J_868: [128  98 165 115 114 185 161  97 133]
J_529: [171 173 107 161 169 170 162 130 135]
J_882: [104 111  93 152 125 146 165  93 115]
J_776: [ 97 154 129 147  85 120 176 170 124]
J_319: [ 75 124 166  85  92 125 130  94 107]
present: [185 161  96] => no
both J_776 J_868:  => [97]

J_825: [114 160  87 127 155 129]
J_610: [119 148 140 109 133 137]
J_213: [173 141 146 139 106 144]
J_91: [167 168 140 135 115 145]
J_468: [173 141 146 139 127 142]
J_763: [107 132  84 136 157 121]
J_219: [175 116 148 140 109 140]
J_871: [171 105 148 136 121 136]
J_547: [124 175  95 124 144 135]
J_708: [104 114  87 145 148 116]
which: [116 148 140 109] => J_219
present: [174 116] => no

J_965: [132 106 105 139]
J_160: [129 122 184 114]
J_112: [141 164 152 148]
J_221: [122 184 129 113]
which: [129 122 184 114] => J_160
present: [129 122 184 114] => yes
order: [113 122 129 184] => J_221

J_859: [118 179 151 133 176 125]
J_991: [133 130  85 109 119 129]
J_762: [123 142 147 126 145 128]
J_408: [105 134 111 121 123 125]
J_557: [129 133 109 118  85 130]
J_312: [118 120 151 136 171 125]
J_682: [128 134 108 119  82 130]
J_874: [127 134 107 119  81 130]
J_575: [118 113 149 131 183 123]
J_25: [120 114 154 128 181 126]
J_411: [119 120 154 136 170 126]
J_75: [120 114 155 133 179 125]
order: [ 82 108 134 130 128 119] => J_682
order: [133 109 118  85 130 129] => J_557
present: [128 134] => yes
order: [123 126 128 142 145 147] => J_762
both J_762 J_408:  => [123]
present: [120 151] => yes

J_359: [123 120 135 103 120 102 103  91 133 131 143 105  96 123 131  89 106 144
 118 127 119 133 120 137 137 138 117 123 135  90 139 117 101 135 133 136
 142  95  98  97  93 127  96  90 132 117 112 135  95]
J_734: [130 138 130 122 132 109 107 118  98 103 109 131 103 140 101 105 122 115
 128 132 137 110  97  97 133 100 127 119 137 131 140 100 131 123 131 131
 127 120 130  99 131 119 105 117 116 131 128 138 106]
J_911: [140 138 137 107 123 109 110 103 130 132 131 131 100 127 131  99  97 132
 118 122 116 131 122 130 140 137 119 117 130 100 131 120 105 138 128 109
 131 103  98 106 101 131 114  97 127 119 128 133 105]
order: [105 133 128 119 127  97 114 131 101 106  98 103 131 109 128 138 105 120
 131 100 130 117 119 137 140 130 122 131 116 122 118 132  97  99 131 127
 100 131 131 132 130 103 110 109 123 107 137 138 140] => J_911
which: [133 120 137 137] => J_359
which: [130 138 130 122 132 109 107 118  98 103 109 131 103 140 101 105 122 115
 128 132 137 110  97  97 133 100 127 119 137 131 140 100 131 123 131 131
 127 120 130  99 131 119 105 117 116 131 128 138 106] => J_734
order: [ 97  97  98  99 100 100 101 103 103 105 105 106 107 109 109 110 114 116
 117 118 119 119 120 122 122 123 127 127 128 128 130 130 130 131 131 131
 131 131 131 131 132 132 133 137 137 138 138 140 140] => J_911

J_813: [ 87 138 119 102 117 128 123 106 137 157]
J_263: [125 119 111 145 148 141 147 128 140 121]
J_701: [121 142 133 139 138 110 144 126 140 124]
J_639: [110 149  88 138 106  92 145 121 125 146]
J_772: [ 83 139 111 101 111 126 123 105 135 163]
J_150: [111 141 147 128 145 121 140 119 148 126]
J_148: [112 161 142 154 153  88 165 123 157 118]
order: [119 121 128 145 140 148 126 111 141 147] => J_150
which: [145 121 140 119 148] => J_150
order: [157 137 106 123 128 117 102 119 138  87] => J_813

J_629: [111 123  98 118 129 122 132 135 150 131 123 154 117 116 148 121 114 122
 131 124  98]
J_450: [112 115 132 136 123 115 132 134 128 136 125 130 131 144 122 138 141 135
 134 117 144]
J_145: [115 122 115 135 138 112 134 144 125 141 123 130 134 132 128 130 136 136
 117 132 144]
J_392: [156 124 162 143 126 152 128 124 126 112 135 117 130 139 121 141 124 142
 132 120 120]
J_562: [105 147 118 127 131 149 131 127 110 138 139 121 132 135 132 107 123 125
 130 136 108]
which: [130 134 132 128 130 136] => J_145
which: [136 125 130 131 144 122 138 141 135 134 117 144] => J_450
order: [135 134 117 144 112 115 132 136 123 115 132 134 128 136 125 130 131 144
 122 138 141] => J_450

J_630: [103 123 127 170 102 100 142  82 135  89 183 141 143]
J_140: [171 116 150 129 134 122 136 158 120 142 100 125 131]
J_586: [124 133 127 160  87 116 140 114 139 108 135 122 110]
J_977: [133 139 130 122 149 139 130 121 122 124 151 157 140]
J_753: [128  96 117 150 132 116 132 114 120  96 159  91 156]
J_989: [130  82 121 179 130 128 123  86 136 121 170 136 133]
J_178: [128 128 109 134 133 141  93 128 140 116 136 125 139]
J_678: [113 126 125 117 133 136 134 150 126 125 115 141 116]
both J_989 J_140:  => [136]
order: [156 128  96 117 150 132 116 132 114 120  96 159  91] => J_753

J_228: [174 140 121 165 147 164 124 124 173 140 122 116 121 148 125 116 122 114
 122 118 120 150 176 126 152 116 116]
J_843: [174 140 121 165 147 164 124 124 173 140 122 116 121 148 177 116 122 114
 122 130 132 121 111 130 121 132 129]
J_151: [174 140 121 165 147 164 124 124 173 140 122 116 121 148 177 116 122 114
 122 118 123 141 176 126 152 116 116]
order: [129 132 121 130 111 121 132 130 122 114 122 116 177 148 121 116 122 140
 173 124 124 164 147 165 121 140 174] => J_843
which: [174 140 121 165 147 164 124 124 173 140 122 116 121 148 177 116 122 114
 122 130 132 121 111 130 121 132 129] => J_843
present: [124 173 140 122 116] => yes

J_355: [131 128 129 129 129]
J_756: [ 97 110  98 154  73]
J_510: [154  98 110  98  73]
J_189: [129 130  98 129 129]
both J_756 J_189:  => [98]
which: [129 130  98 129 129] => J_189
order: [ 73 154  98 110  97] => J_756
which: [131 128 129 129 129] => J_355
present: [129 129] => yes
order: [ 73  98 110  98 154] => J_510
which: [129 130  98 129] => J_189

J_339: [133 141 154  77 112 117 153 128 144  87 126 146 123]
J_784: [128 152 116 121 166 135 130 123 126 132 118 180 144]
J_782: [152 145 121 118 123 128 130 116 166 180 132 135 126]
which: [152 145 121 118 123 128 130 116 166 180 132 135 126] => J_782
which: [128 152 116 121 166 135 130 123 126 132 118 180 144] => J_784
order: [116 118 121 123 126 128 130 132 135 144 152 166 180] => J_784
which: [128 152 116 121 166 135 130] => J_784
order: [144 180 118 132 126 123 130 135 166 121 116 152 128] => J_784

J_79: [129 167 137 141 102 116 135 136  97]
J_904: [116  81 148  96 128 109 123 116 140]
J_43: [137 141 102 129 136 168  97 116 135]
J_792: [ 97 129 142 136 102 116 168 135 137]
order: [135 137 141 102 129 136 168  97 116] => J_43
order: [ 97 102 116 129 135 136 137 141 168] => J_43
present: [130 142 136] => no
both J_43 J_904:  => [116]
order: [ 97 102 116 129 135 136 137 142 168] => J_792

J_385: [ 90  70 148 111]
J_231: [163 187  95 130]
J_551: [162 188  95 129]
J_317: [163 186  95 129]
J_53: [161 187  95 127]
J_495: [106  83 113 116]
J_663: [188  95 161 125]
J_302: [161 188  95 128]
J_119: [110  96 122 116]
J_711: [162 187  95 129]
J_130: [161 174  79 123]
J_653: [ 92  72 139 116]
present: [ 95 188] => no
which: [161 188  95] => J_302
present: [110  96 121 116] => no

J_70: [140 121 125 143 105 115 147]
J_688: [130 151 125 123 137 172  80]
J_194: [102 132 133 139 153 138 154]
J_335: [133 102 139 132 138 153 147]
J_414: [130 151 125 167 119 147 108]
J_972: [102 132 133 139 153 138 127]
J_109: [136 112 124 123 114 121 127]
present: [144 105] => no
present: [132 133 139 153 138] => yes
which: [102 132 133 139 153 138 154] => J_194
present: [119 146] => no

J_503: [144 147 158 103 137 122 139 148 151]
J_760: [131 122 133 130 124 121 136 120 128]
J_141: [130 129 132 138 121 125 134 131 133]
J_958: [119 115 112 127 132 117 132 117 124]
J_308: [137 129 145 139 129 137 131 116 135]
J_809: [118 139 108 111 129 150 132 115 116]
J_842: [ 96 120 132 140 127 125 113 120 120]
J_841: [119 127 131 113 123 117 108 131 112]
J_576: [118 113 108 111 129 150 132 115 116]
J_98: [121 122 115 127 145 114 135 115  78]
J_216: [137 129 145 139 119 137 126 132 123]
J_877: [131 136 133 113 135 123 112 116 139]
both J_958 J_760:  => [124]
which: [ 96 120 132 140 127 125 113] => J_842

J_732: [102 119 103 107]
J_767: [102 118 103 107]
J_215: [ 98 114 103 102]
J_71: [101 113  84 102]
J_655: [157 138 152 154]
J_915: [143 124 113 138]
J_651: [150 132 142 154]
J_550: [100 113  85 101]
present: [102 103 114  98] => no
order: [102 103 107 118] => J_767
which: [ 98 114 103 102] => J_215

J_198: [141 150 122 142 115 120  94 131 121 157 102 139 134 120 113 110 109 128
 114 119  90 116 100 140 150 133 143 101 132 149 133 145 106 107 138 136
 127 137 135 115 128 146 140 138 121 135 125 121 138]
J_730: [126 128 115 120 132 128  96 118 158 138 128 133 118 104 110 126 155 144
 140 125  90 138 139 130 127 135 112 141 159 125 131 115 145 136 124 136
 127 124 111 121 126 135 120 112 127 112 112 139 135]
J_722: [123 114 118 141 143 125 133  92 130 134 124 152 119 129 144 121 125 126
 128 132  90 136 139 122 126 131 131 144 112 104 123 134 131 109 117 136
 158 138 128 155 139 144 152  83 157 163 108  99 112]
J_545: [109 120  93 114 140 135 117 129 141 114 151 156 104 121 107 114 127 122
 114 131  90 133 138 126 131 117 122 108 113  94 128 119 125 122 123 136
 101 138 104 143 156 128 140 158 128 128  99 137 125]
J_85: [115 120 102 141 138 129 126 124 114 118 141 143 122 118 121 144 125 121
 127 117  90 133 133 114 114 139 135 118 110 124 130 129 114 136 119 136
 144 123 104 127 141 129 138 138 125 105 110 122 155]
J_114: [119 155 101 134 131 132 128 123 104 135 124 168 125 131 117 107 112 121
 104 149  90 125 124 105 135 119 114 110 120 137 112 126 113 158  91 136
 148 137 109 122 178 152 150 143 130 135 141 183 126]
J_669: [152 134 120 120 122 119 114 110 148 149 122 154 130 124 131 132 126 123
 144 131  90 144 122 132 119 172 118 151 109 157 135  91 109 150 132 136
 160 132 129 128 111 122 130 138 111 110 134 149 106]
which: [141 150 122 142 115 120  94 131 121 157 102 139 134 120 113 110 109 128
 114 119  90 116 100 140 150 133 143 101 132 149 133 145 106 107 138 136
 127 137 135 115 128 146 140 138 121 135 125 121 138] => J_198
which: [115 120 102 141 138 129 126 124 114 118 141 143 122 118 121 144 125 121
 127 117  90 133 133 114 114 139 135 118 110 124 130 129 114 136 119 136
 144 123 104 127 141 129 138 138 125 105 110 122 155] => J_85
present: [101 138 104 143] => yes
present: [118  90] => no
present: [104 143] => yes
which: [124 114 118 141 143] => J_85
which: [119 155 101 134 131 132 128 123 104 135 124 168 125 131 117 107 112 121
 104 149  90 125 124 105 135 119 114 110 120 137 112 126 113 158  91 136
 148 137 109 122 178 152 150 143 130 135 141 183 126] => J_114

J_702: [ 91  96 153 103]
J_195: [118 118 153 152]
J_594: [153 120 112 161]
both J_594 J_195:  => [153]
which: [153 103] => J_702
both J_702 J_594:  => [153]

J_835: [171 155 126 180 126]
J_773: [126 138 117 159 117]
J_626: [110 157 157 144 146]
J_569: [125 108 119 116 119]
J_858: [112 168 128 157 128]
J_369: [146 145 157 110 157]
present: [126 180] => yes
both J_835 J_773:  => [126]
order: [117 117 126 138 159] => J_773
order: [157 157 146 110 145] => J_369

J_390: [137 172 144 130]
J_2: [130 126 130 129]
J_612: [129 131 134 131]
J_903: [140 118 147 166]
present: [130 129] => yes
which: [131 134] => J_612
both J_2 J_390:  => [130]

J_504: [111 134 121 116 109 119 133 107 145 121 153 142 133]
J_179: [ 92 161 125 140 124 142 162 105 166 121 136 135 105]
J_951: [ 92 161 125 140 124 142 162 105 137 121 181 135 138]
J_754: [136 130 120 133 134 131 137 137 139 117 138 124 122]
which: [ 92 161 125 140 124 142 162 105 137 121 181 135 138] => J_951
which: [ 92 161 125 140 124 142 162 105 166 121 136 135 105] => J_179

J_285: [130 100 121 119 100]
J_839: [119  95 126 133 130]
J_336: [143 100 107 112 149]
J_525: [120  96 124 106 123]
J_696: [131 115 122 135 147]
J_73: [140 158 156 139 123]
J_995: [184 126 115 118 133]
J_64: [140 100 115 108 153]
J_706: [140 158 156 110 127]
J_939: [131 140 122 135 147]
J_499: [109 134 145 129 124]
J_476: [154 106 115 126 149]
both J_64 J_939:  => [140]
which: [106 115] => J_476
present: [106 115 126] => yes

J_856: [132 163 182 161 103]
J_349: [110 151 138 106 138]
J_765: [129 119 133  99 148]
J_241: [110 148  88 110 130]
J_184: [154 158 140 175 104]
J_305: [ 88 169 110  99 103]
J_821: [165 116 118 141 150]
J_652: [174 155 113 139 154]
J_440: [151 136 100 149 136]
both J_765 J_241:  => [148]
both J_305 J_765:  => [99]
order: [154 174 155 113 139] => J_652
which: [132 163 182] => J_856
which: [110 148  88] => J_241
both J_305 J_856:  => [103]

J_512: [147 123 140 133 131 124 116 138 122 137 126 109 119 151 142 119 102 125
 110 110 140 109 143 111 156 106 112 108 135 118 112 121 140 150 121]
J_41: [115 134 116 124 138 120 133  84 113 117 164 154 142 117 146 115 139 112
 145 116 139 119 135 136  93 114 143 132 123 153 147 122 130 136 138]
J_206: [110 131 132 152 153 116 127 119 122 127 126 134 130 139 124 114 115 128
 154 138 135 112 116 124 141 168 158 152 124 138 155 121 141 127 127]
J_452: [ 84 132 120 147 117 164 143 133 117 115 139 119 136 136 115 113 138 116
 154 153 134 122 114 116 135 142 124 147 130 112 138  93 139 123 145]
J_261: [102 128  95 113 128 126 152  96 112  85 120 141 175  92 136 117 149 118
 143  96 111 113 139 151  92  96 142 139 120 155 150 140 135 129 127]
J_153: [135 116 104  95 121 129 144 121 118 141 126 155 117  98 115 138 113 118
 108 124 131 155 132 141 115 121 120 131 135 125 122 156 131 104 127]
which: [102 128  95 113 128 126 152  96 112  85 120 141 175  92 136 117 149 118
 143  96 111 113 139 151  92  96 142 139 120 155 150 140 135 129 127] => J_261
present: [153 154 116] => no
order: [ 84  93 112 113 114 115 115 116 116 117 117 119 120 122 123 124 130 132
 133 134 135 136 136 138 138 139 139 142 143 145 146 147 153 154 164] => J_41
which: [ 84 132 120 147 117 164 143 133 117 115 139 119 136 136 115 113 138 116
 154 153 134 122 114 116 135 142 124 147 130 112 138  93 139 123 145] => J_452

